Here is a tiny trained network, its code and every weight. The questions are about switching its units off for an input and a target symbol, where a switched-off unit gives its printed mean instead of its output.

import numpy as np


def w(rows, s, z=0):
    codes = np.array(rows[::2]) - 128.0
    scale = np.full(codes.shape[1], s)
    scale[-1] = z or s
    return codes * scale


def norm(h):
    return h / np.sqrt((h * h).mean(-1, keepdims=True) + 1e-5)


def f(y):
    return y / 2 * (1 + np.tanh(0.7978845608 * (y + 0.044715 * y**3)))


def softmax(a):
    e = np.exp(a - a.max(-1, keepdims=True))
    return e / e.sum(-1, keepdims=True)


def log_softmax(a):
    a = a - a.max(-1, keepdims=True)
    return a - np.log(np.exp(a).sum(-1, keepdims=True))


def net(x, mask):
    ids = ['βγδεζηθλμξπστψω'.index(c) for c in x.split()]
    T = len(ids)
    res = E[ids] + P[:T]
    u = 0
    for l in range(3):
        r = norm(res)
        for j in range(3):
            rows = slice(2 * j, 2 * j + 2)
            q, k, v = (r @ M[l][rows].T for M in (Q, K, V))
            z = softmax(np.where(np.tri(T) > 0, q @ k.T / 2**0.5, -1e9)) @ v
            o = O[l][rows]
            res = res + np.where(mask[u + j], z, o[:, -1]) @ o[:, :-1]
        u += 3
        y = f(norm(res) @ A[l][:, :-1].T + A[l][:, -1])
        res = res + np.where(mask[u : u + 4], y, B[l][:, -1]) @ B[l][:, :-1]
        u += 4
    return log_softmax(norm(res)[-1] @ U[:, :-1].T + U[:, -1])


Q, K, V, O, A, B = {}, {}, {}, {}, {}, {}
E = w([
[133,142,169,110],'β',
[83,23,134,181],'γ',
[128,155,193,92],'δ',
[202,53,225,112],'ε',
[174,130,205,129],'ζ',
[153,159,174,107],'η',
[152,118,90,138],'θ',
[97,193,132,101],'λ',
[4,10,141,141],'μ',
[91,87,138,150],'ξ',
[195,177,52,232],'π',
[151,144,176,114],'σ',
[81,182,135,50],'τ',
[153,118,91,138],'ψ',
[147,151,168,117],'ω',
],0.02)
P = w([
[210,103,114,82],'0',
[140,161,250,175],'1',
[193,128,102,84],'2',
[60,182,172,159],'3',
[189,132,98,80],'4',
[84,146,190,157],'5',
[198,128,102,76],'6',
[88,134,203,136],'7',
],0.015)
Q[0] = w([
[173,131,114,213],'0.h0',
[69,105,197,234],'0.h0',
[214,115,95,139],'0.h1',
[251,170,45,97],'0.h1',
[135,44,22,121],'0.h2',
[36,65,168,129],'0.h2',
],0.024)
K[0] = w([
[175,141,144,222],'0.h0',
[52,130,172,162],'0.h0',
[158,100,120,251],'0.h1',
[157,198,51,226],'0.h1',
[99,57,76,86],'0.h2',
[65,85,185,105],'0.h2',
],0.026)
V[0] = w([
[127,102,108,32],'0.h0',
[48,146,191,176],'0.h0',
[167,112,77,186],'0.h1',
[150,193,77,233],'0.h1',
[156,234,251,50],'0.h2',
[136,151,148,211],'0.h2',
],0.017)
O[0] = w([
[123,60,125,63,111],'0.h0',
[159,159,212,209,151],'0.h0',
[168,121,93,92,130],'0.h1',
[230,211,109,126,111],'0.h1',
[9,172,38,138,255],'0.h2',
[168,206,155,128,185],'0.h2',
],0.013,0.0087)
A[0] = w([
[62,144,169,92,98],'0.n0',
[156,140,182,147,21],'0.n1',
[40,251,225,167,5],'0.n2',
[128,149,229,103,126],'0.n3',
],0.027,0.0022)
B[0] = w([
[88,90,136,137,175],'0.n0',
[143,78,105,123,146],'0.n1',
[112,253,170,173,252],'0.n2',
[101,88,90,140,154],'0.n3',
],0.037,0.024)
Q[1] = w([
[147,125,155,79],'1.h0',
[180,179,199,170],'1.h0',
[98,84,172,134],'1.h1',
[194,98,157,114],'1.h1',
[90,159,89,4],'1.h2',
[150,137,82,134],'1.h2',
],0.038)
K[1] = w([
[108,129,79,169],'1.h0',
[76,173,231,144],'1.h0',
[106,46,144,151],'1.h1',
[136,101,158,219],'1.h1',
[232,254,138,106],'1.h2',
[101,137,125,188],'1.h2',
],0.032)
V[1] = w([
[137,92,96,156],'1.h0',
[132,131,109,103],'1.h0',
[147,72,118,255],'1.h1',
[120,153,181,109],'1.h1',
[120,98,134,157],'1.h2',
[112,101,149,132],'1.h2',
],0.026)
O[1] = w([
[123,120,149,73,17],'1.h0',
[99,121,103,120,68],'1.h0',
[158,251,145,156,2],'1.h1',
[121,148,82,112,74],'1.h1',
[142,165,99,139,177],'1.h2',
[137,157,97,133,193],'1.h2',
],0.015,0.0052)
A[1] = w([
[155,186,68,42,73],'1.n0',
[250,183,253,134,200],'1.n1',
[25,255,179,38,252],'1.n2',
[102,56,52,220,77],'1.n3',
],0.018,0.0033)
B[1] = w([
[195,27,136,127,168],'1.n0',
[56,36,88,204,226],'1.n1',
[47,8,169,145,252],'1.n2',
[213,185,184,119,151],'1.n3',
],0.019,0.015)
Q[2] = w([
[167,241,113,190],'2.h0',
[160,218,124,35],'2.h0',
[86,121,225,168],'2.h1',
[186,246,81,37],'2.h1',
[19,202,255,73],'2.h2',
[135,2,232,251],'2.h2',
],0.02)
K[2] = w([
[145,238,90,60],'2.h0',
[151,130,115,106],'2.h0',
[83,90,146,121],'2.h1',
[106,174,42,21],'2.h1',
[5,133,208,104],'2.h2',
[184,42,206,210],'2.h2',
],0.024)
V[2] = w([
[161,185,47,110],'2.h0',
[152,109,209,229],'2.h0',
[103,36,208,202],'2.h1',
[99,178,251,26],'2.h1',
[246,58,156,180],'2.h2',
[38,137,254,132],'2.h2',
],0.021)
O[2] = w([
[124,26,116,197,58],'2.h0',
[55,132,165,29,217],'2.h0',
[82,252,213,120,250],'2.h1',
[179,167,63,24,77],'2.h1',
[37,161,134,26,145],'2.h2',
[200,244,94,200,171],'2.h2',
],0.014,0.018)
A[2] = w([
[136,4,105,154,147],'2.n0',
[228,36,32,80,2],'2.n1',
[249,133,67,41,124],'2.n2',
[170,25,173,60,141],'2.n3',
],0.021,0.0098)
B[2] = w([
[178,136,110,127,231],'2.n0',
[13,113,77,3,164],'2.n1',
[153,163,69,116,162],'2.n2',
[186,130,188,205,254],'2.n3',
],0.032,0.0094)
U = w([
[122,108,80,159,119],'β',
[31,115,210,123,100],'γ',
[36,81,132,163,3],'δ',
[211,200,102,105,125],'ε',
[161,222,186,220,119],'ζ',
[143,123,98,159,104],'η',
[142,111,116,67,238],'θ',
[130,108,91,160,98],'λ',
[117,187,198,15,46],'μ',
[251,196,190,110,46],'ξ',
[178,49,192,183,151],'π',
[157,133,99,150,128],'σ',
[39,58,83,153,49],'τ',
[143,111,115,63,248],'ψ',
[157,131,102,154,120],'ω',
],0.014,0.0048)

Each question gives the input, a string of symbols that net reads in full, and the target symbol t.
The units are the heads (2 rows each of Q, K, V and O) and the neurons (one row each of A and B). Each row of codes is followed by its name. A weight is (code - 128) times the scale printed after its matrix; where a second scale follows, it is the last column's (O, A, B and U).
mask holds one flag per unit, layer by layer, with each layer's heads first. A switched-off unit (its flag False) gives its mean, the last column of its rows in O or B, instead of its output. The means were averaged over made-up inputs and are rounded, as every weight is.
A unit's drop is (log p(t) with every unit on - log p(t) with that unit switched off) / (log p(t) with every unit on - log p(t) with every unit switched off).
The circuit of an input: a set's keep is (log p(t) with only the set's units on - log p(t) with every unit switched off) / (log p(t) with every unit on - log p(t) with every unit switched off). Starting from the 12 units with the biggest drops (on a tie, the unit counted first), units are removed one at a time, each time the one whose removal leaves the highest keep (on an exact tie, the one counted first), for as long as the keep stays at least 0.8.
circuit, biggest first: the units of the circuit, biggest drop first
most important unit: the unit with the biggest drop
k most important neurons: the k neurons with the biggest drops, biggest first
top k neurons in layer l: the k neurons of layer l with the biggest drops, biggest first
which heads matter: for each layer, one digit per head in row order, 1 if its drop is at least 0.15 and else 0, layers parted by /
input λ β γ ψ λ, target ψ: circuit, biggest first : [0.n2 0.h1 0.h0 2.h1]
input π ζ σ, target π: most important neuron : [0.n2]
input θ λ π ω μ, target μ: which heads matter : 011 / 010 / 000
input δ ψ λ π ξ, target π: 2 most important neurons : [0.n2 1.n1]
input π λ ε μ δ, target μ: which heads matter : 111 / 001 / 111
input τ ζ π β ξ, target π: circuit, biggest first : [0.n2 0.h2]
input δ η ξ, target ξ: top 2 neurons in layer 1 : [1.n2 1.n1]
input τ β γ τ ζ, target γ: circuit, biggest first : [0.h2 0.n2 2.h1 0.h0]
input ξ μ ξ, target μ: which heads matter : 111 / 000 / 000
input δ ξ θ ξ β δ ε, target θ: circuit, biggest first : [0.n2 0.h0 2.h1]
input τ ω π ξ ψ, target θ: circuit, biggest first : [0.h0 0.n2 0.h1]
input τ σ μ η τ, target μ: which heads matter : 110 / 010 / 110
input σ β ω τ ω ω ψ, target ψ: 2 most important neurons : [0.n2 2.n1]
input τ ξ π π, target γ: which heads matter : 111 / 000 / 001
input μ λ δ η τ, target μ: circuit, biggest first : [0.h0 0.n2 2.h0 1.n1]
input γ ζ β, target γ: circuit, biggest first : [2.h1 0.h0 0.n2 1.n3]
input σ δ ε, target ε: top 2 neurons in layer 1 : [1.n2 1.n1]
input ε μ λ, target μ: circuit, biggest first : [0.n2 1.n1 0.h0 1.n3]
input τ π π ω τ, target π: 3 most important neurons : [0.n2 2.n3 1.n1]
input β π π, target π: which heads matter : 010 / 000 / 001
input π γ μ τ μ μ ψ, target ψ: 2 most important neurons : [0.n2 1.n2]
input μ π δ, target π: top 2 neurons in layer 0 : [0.n2 0.n0]
input θ π δ ε β τ γ π, target γ: which heads matter : 100 / 000 / 101
input τ δ λ ψ ξ ε τ, target ψ: which heads matter : 100 / 000 / 000
input ε ω β τ μ μ η, target μ: most important unit : 0.n2
